Below are the code and all the weights of a small trained network. Each question names an input and a target symbol and asks about switching units off, where a switched-off unit gives its printed mean instead of its output.

import numpy as np


def w(rows, s, z=0):
    codes = np.array(rows[::2]) - 128.0
    scale = np.full(codes.shape[1], s)
    scale[-1] = z or s
    return codes * scale


def f(y):
    return np.maximum(y, 0)


def softmax(a):
    e = np.exp(a - a.max(-1, keepdims=True))
    return e / e.sum(-1, keepdims=True)


def log_softmax(a):
    a = a - a.max(-1, keepdims=True)
    return a - np.log(np.exp(a).sum(-1, keepdims=True))


def net(x, mask):
    ids = ['βδζηθλξπσψ'.index(c) for c in x.split()]
    T = len(ids)
    res = E[ids] + P[:T]
    u = 0
    for l in range(2):
        q, k, v = (res @ M[l].T for M in (Q, K, V))
        z = softmax(np.where(np.tri(T) > 0, q @ k.T / 2**0.5, -1e9)) @ v
        res = res + np.where(mask[u], z, O[l][:, -1]) @ O[l][:, :-1]
        u += 1
        y = f(res @ A[l][:, :-1].T + A[l][:, -1])
        res = res + np.where(mask[u : u + 12], y, B[l][:, -1]) @ B[l][:, :-1]
        u += 12
    return log_softmax(res[-1] @ U[:, :-1].T + U[:, -1])


Q, K, V, O, A, B = {}, {}, {}, {}, {}, {}
E = w([
[93,130,142,25,139,120],'β',
[144,90,22,33,148,168],'δ',
[118,67,107,180,203,192],'ζ',
[129,88,153,213,67,148],'η',
[133,77,120,150,77,188],'θ',
[136,96,131,249,61,109],'λ',
[98,123,94,192,244,76],'ξ',
[145,49,23,155,106,175],'π',
[161,98,28,130,37,100],'σ',
[63,63,165,55,200,175],'ψ',
],0.018)
P = w([
[8,115,98,116,176,200],'0',
[68,145,146,139,118,148],'1',
[77,142,139,145,95,135],'2',
[90,140,130,144,87,127],'3',
[133,125,128,131,106,126],'4',
[142,118,130,129,107,123],'5',
[141,114,132,134,108,118],'6',
[154,103,134,131,111,120],'7',
[157,96,138,129,116,110],'8',
[149,104,132,133,109,111],'9',
[155,97,139,131,115,104],'10',
[160,92,139,133,123,97],'11',
],0.017)
Q[0] = w([
[2,135,73,139,79,167],'0.h1',
[147,251,137,137,129,150],'0.h1',
],0.008)
K[0] = w([
[1,163,50,172,146,131],'0.h1',
[81,167,130,109,98,203],'0.h1',
],0.01)
V[0] = w([
[107,1,176,116,85,194],'0.h1',
[80,73,193,172,183,166],'0.h1',
],0.0076)
O[0] = w([
[118,254,106,156,109,198,149],'0.h1',
[216,96,143,116,181,151,254],'0.h1',
],0.012,0.008)
A[0] = w([
[147,152,89,120,191,104,138],'0.n1',
[183,149,141,210,102,125,162],'0.n2',
[102,110,226,150,166,115,203],'0.n3',
[162,167,114,121,176,172,43],'0.n4',
[171,126,213,174,123,2,128],'0.n5',
[79,95,98,83,162,124,197],'0.n6',
[222,102,60,202,83,25,176],'0.n7',
[144,112,181,120,33,129,252],'0.n8',
[202,166,89,159,75,127,124],'0.n9',
[147,156,150,16,137,93,160],'0.n10',
[150,145,105,82,132,113,236],'0.n11',
[101,114,84,155,92,107,52],'0.n12',
],0.0096,0.003)
B[0] = w([
[115,151,145,101,105,89,213],'0.n1',
[124,180,223,97,174,159,189],'0.n2',
[142,215,65,116,107,147,222],'0.n3',
[140,148,144,63,162,138,185],'0.n4',
[193,2,150,99,101,170,195],'0.n5',
[120,97,126,165,183,114,220],'0.n6',
[94,97,217,88,91,203,254],'0.n7',
[185,142,11,92,135,108,168],'0.n8',
[97,102,186,96,179,94,168],'0.n9',
[163,97,253,169,114,149,185],'0.n10',
[100,89,147,152,163,146,169],'0.n11',
[124,143,70,178,218,101,138],'0.n12',
],0.008,0.0086)
Q[1] = w([
[161,148,103,61,100,65],'1.h1',
[2,179,68,83,60,233],'1.h1',
],0.0065)
K[1] = w([
[151,254,135,107,112,101],'1.h1',
[91,118,135,157,161,146],'1.h1',
],0.0097)
V[1] = w([
[62,176,223,158,118,95],'1.h1',
[177,157,169,254,64,112],'1.h1',
],0.0082)
O[1] = w([
[96,229,170,236,246,10,71],'1.h1',
[185,87,124,207,120,254,6],'1.h1',
],0.0087,0.013)
A[1] = w([
[102,145,163,94,73,196,169],'1.n1',
[144,74,154,103,176,45,103],'1.n2',
[138,106,177,47,123,93,3],'1.n3',
[148,101,86,121,136,90,7],'1.n4',
[100,104,149,168,116,190,96],'1.n5',
[129,128,100,96,202,158,124],'1.n6',
[56,150,188,178,42,157,200],'1.n7',
[64,90,134,137,113,113,195],'1.n8',
[160,64,124,108,91,149,202],'1.n9',
[165,63,173,140,87,164,236],'1.n10',
[189,151,49,255,101,158,136],'1.n11',
[173,149,88,77,124,90,124],'1.n12',
],0.01,0.0038)
B[1] = w([
[138,174,38,111,90,174,189],'1.n1',
[138,151,128,145,26,126,226],'1.n2',
[66,95,185,190,169,185,253],'1.n3',
[138,150,82,239,86,115,135],'1.n4',
[124,70,140,214,166,147,141],'1.n5',
[213,147,176,191,107,104,192],'1.n6',
[143,54,1,153,172,127,136],'1.n7',
[115,160,40,173,211,172,155],'1.n8',
[145,104,70,165,155,57,224],'1.n9',
[110,245,170,148,111,64,228],'1.n10',
[233,99,93,2,242,33,128],'1.n11',
[118,78,214,138,70,94,164],'1.n12',
],0.0073,0.018)
U = w([
[131,155,141,192,129,184,3],'β',
[108,153,128,152,165,8,217],'δ',
[155,184,115,120,97,155,170],'ζ',
[80,100,66,135,169,135,178],'η',
[170,27,161,142,72,141,143],'θ',
[123,126,202,107,89,151,84],'λ',
[173,122,96,37,78,119,188],'ξ',
[154,2,196,98,149,245,51],'π',
[208,104,114,88,197,128,181],'σ',
[35,91,119,104,93,142,95],'ψ',
],0.0093,0.004)

Each question gives the input, a string of symbols that net reads in full, and the target symbol t.
The units are the heads (2 rows each of Q, K, V and O) and the neurons (one row each of A and B). Each row of codes is followed by its name. A weight is (code - 128) times the scale printed after its matrix; where a second scale follows, it is the last column's (O, A, B and U).
mask holds one flag per unit, layer by layer, with each layer's heads first. A switched-off unit (its flag False) gives its mean, the last column of its rows in O or B, instead of its output. The means were averaged over made-up inputs and are rounded, as every weight is.
A unit's drop is (log p(t) with every unit on - log p(t) with that unit switched off) / (log p(t) with every unit on - log p(t) with every unit switched off).
The circuit of an input: a set's keep is (log p(t) with only the set's units on - log p(t) with every unit switched off) / (log p(t) with every unit on - log p(t) with every unit switched off). Starting from the 12 units with the biggest drops (on a tie, the unit counted first), units are removed one at a time, each time the one whose removal leaves the highest keep (on an exact tie, the one counted first), for as long as the keep stays at least 0.8.
units of the circuit, in order: the units of the circuit, biggest drop first
most important unit: the unit with the biggest drop
top k neurons: the k neurons with the biggest drops, biggest first
k most important neurons of layer l: the k neurons of layer l with the biggest drops, biggest first
input θ β β ψ π ξ ξ ψ δ, target θ: most important unit : 1.n2
input ψ λ σ, target λ: top 2 neurons : (1.n9, 0.n7)
input ξ λ ξ θ ψ ψ δ ξ ζ, target σ: top 4 neurons : (1.n2, 1.n3, 0.n5, 0.n7)
input β λ π, target δ: units of the circuit, in order : (1.h1, 0.h1, 0.n6)
input δ π σ η, target ψ: units of the circuit, in order : (1.h1, 0.h1, 1.n6)
input ψ δ δ, target λ: 2 most important neurons of layer 0 : (0.n4, 0.n5)
input β δ δ, target δ: units of the circuit, in order : (1.h1, 0.h1)
input θ ξ θ β η, target ζ: top 3 neurons : (1.n10, 0.n8, 1.n1)
input ψ ψ λ, target λ: top 2 neurons : (0.n2, 0.n4)
input ξ ξ ξ ξ ξ ψ ξ θ ξ π, target η: top 2 neurons : (1.n9, 0.n7)
input σ ψ λ, target η: units of the circuit, in order : (1.n7, 0.h1)
input ξ ξ ξ ξ ψ ξ ξ, target θ: units of the circuit, in order : (0.h1, 0.n5)
input ξ ξ ξ σ, target ψ: top 3 neurons : (0.n7, 1.n3, 1.n10)
input ψ σ β δ, target λ: 3 most important neurons of layer 1 : (1.n9, 1.n12, 1.n3)
input ξ ψ λ, target β: units of the circuit, in order : (1.h1, 0.n5)
input ψ β β β β, target δ: 2 most important neurons of layer 0 : (0.n5, 0.n8)
input ψ ψ ξ ξ ξ ξ β, target θ: units of the circuit, in order : (0.h1, 1.n2, 0.n2, 1.n3)
input ξ ψ ξ, target θ: units of the circuit, in order : (0.h1, 0.n5, 1.n2)
input ξ ξ β ψ σ ξ ζ θ, target ξ: most important unit : 0.n8
input ξ ψ ξ ξ ψ ξ ψ, target θ: top 3 neurons : (0.n7, 1.n2, 0.n2)
input ψ δ θ, target λ: most important unit : 0.h1
